Below is a small trained network, with its code and all its weights. Each question gives an input and a target symbol and asks what happens when units are switched off, that is, made to give their printed mean instead of their output.

import numpy as np


def w(rows, s, z=0):
    codes = np.array(rows[::2]) - 128.0
    scale = np.full(codes.shape[1], s)
    scale[-1] = z or s
    return codes * scale


def norm(h):
    return h / np.sqrt((h * h).mean(-1, keepdims=True) + 1e-5)


def softmax(a):
    e = np.exp(a - a.max(-1, keepdims=True))
    return e / e.sum(-1, keepdims=True)


def log_softmax(a):
    a = a - a.max(-1, keepdims=True)
    return a - np.log(np.exp(a).sum(-1, keepdims=True))


def net(x, mask):
    ids = ['ζλξτψω'.index(c) for c in x.split()]
    T = len(ids)
    res = E[ids] + P[:T]
    u = 0
    for l in range(2):
        r = norm(res)
        for j in range(3):
            rows = slice(3 * j, 3 * j + 3)
            q, k, v = (r @ M[l][rows].T for M in (Q, K, V))
            z = softmax(np.where(np.tri(T) > 0, q @ k.T / 3**0.5, -1e9)) @ v
            o = O[l][rows]
            res = res + np.where(mask[u + j], z, o[:, -1]) @ o[:, :-1]
        u += 3
    return log_softmax(norm(res)[-1] @ U[:, :-1].T + U[:, -1])


Q, K, V, O = {}, {}, {}, {}
E = w([
[230,114,147,73,59,125,128,154,60],'ζ',
[75,141,64,103,62,165,114,167,177],'λ',
[64,183,156,119,120,117,108,111,21],'ξ',
[86,60,148,118,152,156,254,106,100],'τ',
[163,225,110,151,148,160,187,99,88],'ψ',
[152,140,200,57,206,218,106,140,166],'ω',
],0.0071)
P = w([
[117,172,199,206,87,142,145,255,138],'0',
[104,166,161,150,107,135,153,194,135],'1',
[106,161,130,125,109,144,157,154,121],'2',
[111,147,106,111,122,136,157,126,121],'3',
[114,135,80,102,128,137,145,99,123],'4',
[125,117,59,90,148,134,124,71,118],'5',
[133,104,31,77,159,137,96,30,88],'6',
],0.0061)
Q[0] = w([
[77,89,162,214,147,84,122,181,253],'L0H0',
[152,1,141,127,109,86,91,170,194],'L0H0',
[121,138,120,192,128,74,102,62,144],'L0H0',
[230,133,91,175,122,190,164,153,156],'L0H1',
[98,150,66,21,126,229,163,86,79],'L0H1',
[113,148,217,127,242,207,89,150,202],'L0H1',
[149,148,152,122,123,172,128,177,126],'L0H2',
[104,151,62,50,118,202,163,94,119],'L0H2',
[96,84,145,130,120,113,130,142,161],'L0H2',
],0.0086)
K[0] = w([
[127,147,179,163,97,117,145,207,124],'L0H0',
[113,185,166,186,134,132,132,149,109],'L0H0',
[182,111,158,130,117,107,128,163,92],'L0H0',
[49,141,162,149,125,97,100,141,113],'L0H1',
[121,94,99,55,169,155,99,71,157],'L0H1',
[139,142,255,119,134,166,116,237,162],'L0H1',
[116,109,143,125,138,129,153,131,115],'L0H2',
[155,108,97,89,139,115,120,36,116],'L0H2',
[143,148,121,167,104,131,140,138,112],'L0H2',
],0.011)
V[0] = w([
[84,112,69,133,56,84,81,147,255],'L0H0',
[226,81,123,45,51,95,118,150,72],'L0H0',
[144,250,64,139,122,146,94,139,13],'L0H0',
[127,152,197,158,121,122,148,164,67],'L0H1',
[163,172,97,192,168,170,236,102,173],'L0H1',
[219,126,132,185,86,121,227,227,227],'L0H1',
[145,103,141,127,182,155,139,122,152],'L0H2',
[153,204,157,72,162,169,26,113,136],'L0H2',
[93,110,43,123,106,186,115,146,183],'L0H2',
],0.0041)
O[0] = w([
[193,143,187,114,124,136,136,21,98,146],'L0H0',
[13,173,125,131,233,253,173,98,107,131],'L0H0',
[99,33,192,173,116,203,112,148,199,252],'L0H0',
[125,84,80,107,170,193,130,149,183,133],'L0H1',
[163,44,94,179,113,116,28,125,93,163],'L0H1',
[66,94,40,137,148,203,111,36,50,176],'L0H1',
[91,148,104,98,123,110,141,105,113,78],'L0H2',
[114,110,121,146,51,132,230,118,99,137],'L0H2',
[112,33,147,153,161,153,78,106,139,162],'L0H2',
],0.0045,0.0029)
Q[1] = w([
[68,131,139,147,76,167,82,87,206],'L1H0',
[106,66,62,61,128,131,147,29,120],'L1H0',
[141,252,127,84,74,150,116,111,149],'L1H0',
[149,255,127,141,98,137,111,136,155],'L1H1',
[54,54,49,41,75,171,148,50,195],'L1H1',
[109,185,125,111,47,164,45,95,185],'L1H1',
[113,173,169,96,91,202,121,45,166],'L1H2',
[141,189,222,202,80,123,81,116,237],'L1H2',
[102,204,149,135,237,105,178,107,146],'L1H2',
],0.0081)
K[1] = w([
[129,124,169,164,72,130,131,59,85],'L1H0',
[132,118,101,48,130,54,70,22,108],'L1H0',
[155,104,236,101,114,137,189,46,139],'L1H0',
[134,131,199,189,82,185,217,110,118],'L1H1',
[151,119,155,75,177,94,95,2,122],'L1H1',
[139,82,208,150,107,139,153,39,132],'L1H1',
[145,150,134,60,24,175,86,83,162],'L1H2',
[55,180,135,189,33,161,90,139,104],'L1H2',
[111,91,150,89,102,203,162,170,47],'L1H2',
],0.0076)
V[1] = w([
[50,177,144,110,87,98,171,116,48],'L1H0',
[30,134,154,212,158,76,120,156,56],'L1H0',
[59,195,50,169,128,126,172,90,206],'L1H0',
[73,133,39,159,44,92,148,115,46],'L1H1',
[117,151,76,57,47,153,33,146,191],'L1H1',
[190,238,123,190,134,177,89,171,88],'L1H1',
[254,170,101,79,128,171,132,201,153],'L1H2',
[117,209,144,195,212,195,102,128,192],'L1H2',
[75,86,184,65,95,152,27,179,97],'L1H2',
],0.0045)
O[1] = w([
[199,97,122,220,171,103,105,106,67,166],'L1H0',
[188,175,139,93,99,179,117,25,98,73],'L1H0',
[168,87,164,93,131,200,70,176,176,120],'L1H0',
[100,64,173,146,116,100,171,79,224,211],'L1H1',
[153,113,77,205,28,113,31,74,226,227],'L1H1',
[158,186,186,53,119,2,84,139,131,165],'L1H1',
[76,72,141,184,181,151,117,26,150,134],'L1H2',
[119,37,96,126,68,44,141,61,182,105],'L1H2',
[184,156,147,105,240,79,182,104,148,252],'L1H2',
],0.0046,0.0032)
U = w([
[57,109,109,133,217,229,182,126,95,139],'ζ',
[213,132,200,147,124,103,158,13,84,142],'λ',
[166,168,251,75,165,84,139,218,206,160],'ξ',
[161,231,39,94,110,132,51,187,56,85],'τ',
[109,47,119,159,67,156,36,119,183,202],'ψ',
[58,144,49,117,82,2,231,110,119,6],'ω',
],0.0053,0.0019)

Each question gives the input, a string of symbols that net reads in full, and the target symbol t.
The units are the heads (3 rows each of Q, K, V and O). Each row of codes is followed by its name. A weight is (code - 128) times the scale printed after its matrix; where a second scale follows, it is the last column's (O and U).
mask holds one flag per head, layer by layer. A switched-off head (its flag False) gives its mean, the last column of its rows in O, instead of its output. The means were averaged over made-up inputs and are rounded, as every weight is.
A unit's drop is (log p(t) with every unit on - log p(t) with that unit switched off) / (log p(t) with every unit on - log p(t) with every unit switched off).
The circuit of an input: a set's keep is (log p(t) with only the set's units on - log p(t) with every unit switched off) / (log p(t) with every unit on - log p(t) with every unit switched off). Starting from all 6 units, units are removed one at a time, each time the one whose removal leaves the highest keep (on an exact tie, the one counted first), for as long as the keep stays at least 0.8.
units of the circuit, in order: the units of the circuit, biggest drop first
unit that matters most: the unit with the biggest drop
which heads matter: for each layer, one digit per head in row order, 1 if its drop is at least 0.15 and else 0, layers parted by /
input ω λ ξ, target λ: which heads matter => 100 / 100
input ζ λ τ ξ, target τ: units of the circuit, in order => L0H0, L1H2
input ζ λ ψ ω τ ξ λ, target ξ: units of the circuit, in order => L0H1, L0H0, L1H1
input λ ξ λ ψ ω ψ, target ω: unit that matters most => L0H2
input λ λ ψ ξ ξ, target ξ: which heads matter => 010 / 000
input λ τ ψ λ, target ζ: which heads matter => 100 / 010
input ζ ψ ξ ξ ω ζ, target ω: units of the circuit, in order => L1H0, L0H0
input λ ψ ξ, target ψ: units of the circuit, in order => L0H1, L0H0
input λ λ τ ψ λ τ, target ξ: which heads matter => 110 / 011
input ξ ζ τ ζ λ ψ ψ, target ψ: which heads matter => 110 / 001
input ψ λ ξ ω λ, target λ: units of the circuit, in order => L0H0, L1H0
input ζ λ ζ ξ ω λ, target ω: units of the circuit, in order => L1H0, L0H1
input ξ λ ζ λ τ λ, target ζ: which heads matter => 001 / 010
input λ λ ω τ ζ ζ τ, target ω: which heads matter => 110 / 110
input ζ λ ζ ψ, target ζ: which heads matter => 100 / 000
input λ ξ ζ ψ τ ξ ψ, target ξ: which heads matter => 110 / 000
input λ ξ λ, target λ: unit that matters most => L1H0
input λ τ λ λ λ ω τ, target ψ: which heads matter => 011 / 011
input ψ λ ω ψ λ ζ ξ, target ζ: which heads matter => 100 / 000
input ψ ξ τ ψ τ τ ξ, target τ: unit that matters most => L1H2
input ω λ ξ λ ω ζ λ, target τ: units of the circuit, in order => L0H1, L1H1
input ξ ζ τ ψ ψ, target ψ: units of the circuit, in order => L0H0, L0H1
